Here is a tiny trained network, its code and every weight. The questions are about switching its units off for an input and a target symbol, where a switched-off unit gives its printed mean instead of its output.

import numpy as np


def w(rows, s, z=0):
    codes = np.array(rows[::2]) - 128.0
    scale = np.full(codes.shape[1], s)
    scale[-1] = z or s
    return codes * scale


def f(y):
    return y / 2 * (1 + np.tanh(0.7978845608 * (y + 0.044715 * y**3)))


def softmax(a):
    e = np.exp(a - a.max(-1, keepdims=True))
    return e / e.sum(-1, keepdims=True)


def log_softmax(a):
    a = a - a.max(-1, keepdims=True)
    return a - np.log(np.exp(a).sum(-1, keepdims=True))


def net(x, mask):
    ids = ['ΔΠΣΨΩηθμφ'.index(c) for c in x.split()]
    T = len(ids)
    res = E[ids] + P[:T]
    u = 0
    for l in range(2):
        r = res
        for j in range(3):
            rows = slice(4 * j, 4 * j + 4)
            q, k, v = (r @ M[l][rows].T for M in (Q, K, V))
            z = softmax(np.where(np.tri(T) > 0, q @ k.T / 4**0.5, -1e9)) @ v
            o = O[l][rows]
            res = res + np.where(mask[u + j], z, o[:, -1]) @ o[:, :-1]
        u += 3
        y = f(res @ A[l][:, :-1].T + A[l][:, -1])
        res = res + np.where(mask[u : u + 4], y, B[l][:, -1]) @ B[l][:, :-1]
        u += 4
    return log_softmax(res[-1] @ U[:, :-1].T + U[:, -1])


Q, K, V, O, A, B = {}, {}, {}, {}, {}, {}
E = w([
[114,128,155,42,10,128],'Δ',
[193,38,150,112,37,182],'Π',
[62,52,73,133,117,151],'Σ',
[151,39,206,114,139,47],'Ψ',
[168,205,59,41,110,186],'Ω',
[147,158,185,137,221,238],'η',
[112,56,60,133,170,127],'θ',
[15,198,150,170,88,102],'μ',
[103,181,94,47,207,51],'φ',
],0.011)
P = w([
[68,112,50,206,51,145],'0',
[89,66,120,87,135,142],'1',
[30,48,187,30,188,195],'2',
[50,83,199,24,207,225],'3',
[89,113,201,59,221,209],'4',
[153,142,173,92,220,157],'5',
[254,157,110,158,193,62],'6',
],0.004)
Q[0] = w([
[69,81,123,59,210,238],'0.h1',
[2,219,118,238,76,106],'0.h1',
[90,205,126,233,38,43],'0.h1',
[191,39,138,6,214,196],'0.h1',
[241,154,73,184,91,62],'0.h2',
[209,86,57,125,103,52],'0.h2',
[224,156,73,193,115,88],'0.h2',
[65,63,168,17,121,144],'0.h2',
[124,89,144,110,144,182],'0.h3',
[133,140,119,111,100,124],'0.h3',
[133,127,160,78,99,130],'0.h3',
[134,168,153,97,96,39],'0.h3',
],0.0046)
K[0] = w([
[182,209,171,201,162,157],'0.h1',
[33,169,144,137,77,42],'0.h1',
[25,100,106,89,64,52],'0.h1',
[254,141,146,144,220,233],'0.h1',
[39,75,84,139,79,85],'0.h2',
[38,140,131,142,98,115],'0.h2',
[91,80,76,149,71,73],'0.h2',
[100,159,165,127,148,154],'0.h2',
[137,138,103,214,138,127],'0.h3',
[114,123,133,100,132,145],'0.h3',
[95,107,131,138,151,141],'0.h3',
[92,102,152,53,139,130],'0.h3',
],0.0073)
V[0] = w([
[176,102,183,66,220,153],'0.h1',
[133,169,224,82,177,134],'0.h1',
[92,112,68,177,43,109],'0.h1',
[117,189,223,106,96,114],'0.h1',
[85,174,72,197,93,60],'0.h2',
[112,103,184,84,206,204],'0.h2',
[148,141,82,167,67,66],'0.h2',
[73,124,164,124,215,203],'0.h2',
[178,84,78,197,161,139],'0.h3',
[121,93,47,132,4,44],'0.h3',
[140,101,28,179,44,43],'0.h3',
[98,153,75,205,198,132],'0.h3',
],0.0041)
O[0] = w([
[231,106,107,109,126,94,216],'0.h1',
[214,87,80,162,110,76,193],'0.h1',
[14,161,158,131,146,162,45],'0.h1',
[104,78,76,213,139,104,126],'0.h1',
[99,56,192,51,132,219,48],'0.h2',
[172,173,85,195,77,46,249],'0.h2',
[84,92,170,68,177,198,29],'0.h2',
[181,165,99,182,50,57,255],'0.h2',
[154,191,177,123,141,131,126],'0.h3',
[5,84,171,58,160,160,39],'0.h3',
[4,86,208,30,164,188,41],'0.h3',
[183,144,154,111,69,140,158],'0.h3',
],0.0036,0.0041)
A[0] = w([
[124,181,150,89,31,2,166],'0.n1',
[59,87,47,166,21,63,196],'0.n2',
[115,147,196,156,170,189,253],'0.n3',
[188,156,84,155,146,82,160],'0.n4',
],0.0069,0.0033)
B[0] = w([
[95,211,171,60,46,2,167],'0.n1',
[67,63,7,183,39,34,192],'0.n2',
[99,198,186,240,209,234,167],'0.n3',
[248,165,78,178,155,87,254],'0.n4',
],0.005,0.0057)
Q[1] = w([
[164,131,111,250,166,93],'1.h1',
[36,51,131,124,87,116],'1.h1',
[245,190,135,126,186,140],'1.h1',
[250,142,96,117,161,162],'1.h1',
[67,155,113,70,131,105],'1.h2',
[89,133,124,111,115,123],'1.h2',
[85,131,125,91,125,106],'1.h2',
[89,189,119,109,188,86],'1.h2',
[78,79,104,76,56,95],'1.h3',
[91,84,147,85,109,166],'1.h3',
[67,82,76,87,75,62],'1.h3',
[108,135,214,108,158,194],'1.h3',
],0.011)
K[1] = w([
[201,78,83,188,89,29],'1.h1',
[10,131,164,167,115,155],'1.h1',
[244,111,104,83,148,98],'1.h1',
[236,75,72,79,144,126],'1.h1',
[64,156,139,103,235,97],'1.h2',
[80,126,143,119,184,120],'1.h2',
[88,140,153,97,234,94],'1.h2',
[103,240,66,173,229,48],'1.h2',
[86,124,184,67,186,208],'1.h3',
[64,55,157,34,159,181],'1.h3',
[71,143,171,78,211,205],'1.h3',
[2,19,120,6,62,16],'1.h3',
],0.0061)
V[1] = w([
[160,218,166,70,144,149],'1.h1',
[100,89,200,125,127,22],'1.h1',
[119,144,52,110,57,144],'1.h1',
[119,185,36,33,64,79],'1.h1',
[154,75,110,138,70,111],'1.h2',
[141,124,149,149,118,157],'1.h2',
[153,106,157,161,92,160],'1.h2',
[157,114,119,112,58,100],'1.h2',
[182,115,221,83,53,155],'1.h3',
[167,88,60,110,232,95],'1.h3',
[111,232,207,108,200,150],'1.h3',
[144,71,126,109,178,254],'1.h3',
],0.0071)
O[1] = w([
[179,157,193,107,172,107,86],'1.h1',
[44,140,145,191,137,129,54],'1.h1',
[114,87,127,74,131,204,200],'1.h1',
[76,113,165,73,192,186,206],'1.h1',
[133,102,173,115,105,139,184],'1.h2',
[150,123,133,145,142,155,129],'1.h2',
[163,113,153,147,138,168,142],'1.h2',
[137,111,158,92,82,153,171],'1.h2',
[157,192,154,122,1,157,26],'1.h3',
[91,82,127,169,145,186,252],'1.h3',
[185,214,109,134,208,177,153],'1.h3',
[239,89,126,194,102,145,128],'1.h3',
],0.0076,0.0037)
A[1] = w([
[177,124,183,89,90,176,250],'1.n1',
[70,209,168,193,139,154,134],'1.n2',
[139,49,255,122,92,60,155],'1.n3',
[59,103,153,57,101,106,138],'1.n4',
],0.0086,0.002)
B[1] = w([
[148,159,170,108,73,210,250],'1.n1',
[78,191,212,186,114,183,199],'1.n2',
[126,102,251,148,115,75,180],'1.n3',
[254,168,88,157,103,70,246],'1.n4',
],0.0081,0.0023)
U = w([
[147,190,108,62,2,54,104],'Δ',
[53,218,146,188,82,155,168],'Π',
[76,2,55,161,165,169,252],'Σ',
[92,127,164,134,216,177,43],'Ψ',
[128,168,119,25,128,222,127],'Ω',
[103,203,87,31,223,17,161],'η',
[218,174,103,193,119,144,84],'θ',
[139,87,197,139,33,206,35],'μ',
[123,57,217,149,156,36,137],'φ',
],0.0056,0.0036)

Each question gives the input, a string of symbols that net reads in full, and the target symbol t.
The units are the heads (4 rows each of Q, K, V and O) and the neurons (one row each of A and B). Each row of codes is followed by its name. A weight is (code - 128) times the scale printed after its matrix; where a second scale follows, it is the last column's (O, A, B and U).
mask holds one flag per unit, layer by layer, with each layer's heads first. A switched-off unit (its flag False) gives its mean, the last column of its rows in O or B, instead of its output. The means were averaged over made-up inputs and are rounded, as every weight is.
A unit's drop is (log p(t) with every unit on - log p(t) with that unit switched off) / (log p(t) with every unit on - log p(t) with every unit switched off).
The circuit of an input: a set's keep is (log p(t) with only the set's units on - log p(t) with every unit switched off) / (log p(t) with every unit on - log p(t) with every unit switched off). Starting from the 12 units with the biggest drops (on a tie, the unit counted first), units are removed one at a time, each time the one whose removal leaves the highest keep (on an exact tie, the one counted first), for as long as the keep stays at least 0.8.
units of the circuit, in order: the units of the circuit, biggest drop first
most important unit: the unit with the biggest drop
k most important neurons: the k neurons with the biggest drops, biggest first
top k neurons in layer l: the k neurons of layer l with the biggest drops, biggest first
which heads matter: for each layer, one digit per head in row order, 1 if its drop is at least 0.15 and else 0, layers parted by /
drop when u is switched off: that unit's drop, to one decimal
input Σ η Ψ η Δ η, target Δ: 3 most important neurons => 0.n2, 0.n1, 0.n4
input η η η Π, target μ: which heads matter => 000 / 010
input η μ η μ Σ η, target η: which heads matter => 000 / 001
input μ η η Π μ μ, target Π: units of the circuit, in order => 1.n2, 0.h1, 1.h1
input η Ω η, target Ω: which heads matter => 000 / 100
input η Π η, target μ: top 2 neurons in layer 1 => 1.n1, 1.n3
input μ η Σ Ω η, target φ: which heads matter => 010 / 001
input μ Π μ Ω Ω η, target θ: most important unit => 0.h2
input Σ Δ η η Ψ μ η, target Π: which heads matter => 010 / 101
input η η Σ φ μ, target Π: units of the circuit, in order => 1.n2, 1.h1, 0.h1, 0.n1
input φ φ θ η Δ η, target Δ: 3 most important neurons => 0.n2, 0.n1, 0.n3
input η Σ η φ θ η, target Ψ: top 2 neurons in layer 1 => 1.n2, 1.n4
input η Σ Ω Ω η θ η, target Σ: 3 most important neurons => 0.n3, 0.n2, 0.n1
input η η θ θ η, target Σ: units of the circuit, in order => 1.h3, 1.h1, 0.n3, 0.n1
input θ Δ η η φ η, target Ψ: which heads matter => 000 / 101
input η η Ψ η μ Σ η, target η: 3 most important neurons => 0.n2, 0.n1, 0.n4
input η Ω Σ μ θ μ η, target Ω: which heads matter => 000 / 100
input η η Π Σ η, target μ: 2 most important neurons => 0.n2, 1.n1
input η η η, target θ: which heads matter => 000 / 100
input Σ Σ φ Σ Ω, target Ω: 2 most important neurons => 1.n1, 0.n2
input η η φ η η Ψ η, target Π: which heads matter => 000 / 101
input η μ Σ η η η Σ, target Σ: most important unit => 1.h1
input φ η Ω, target Ω: 2 most important neurons => 1.n1, 0.n3
input η μ η η Σ η, target φ: drop when 0.h2 is switched off => 0.3
input μ η φ η η μ Σ, target Σ: drop when 0.h1 is switched off => 0.1
input θ η Ω μ η Π Π, target μ: drop when 1.h2 is switched off => 0.6
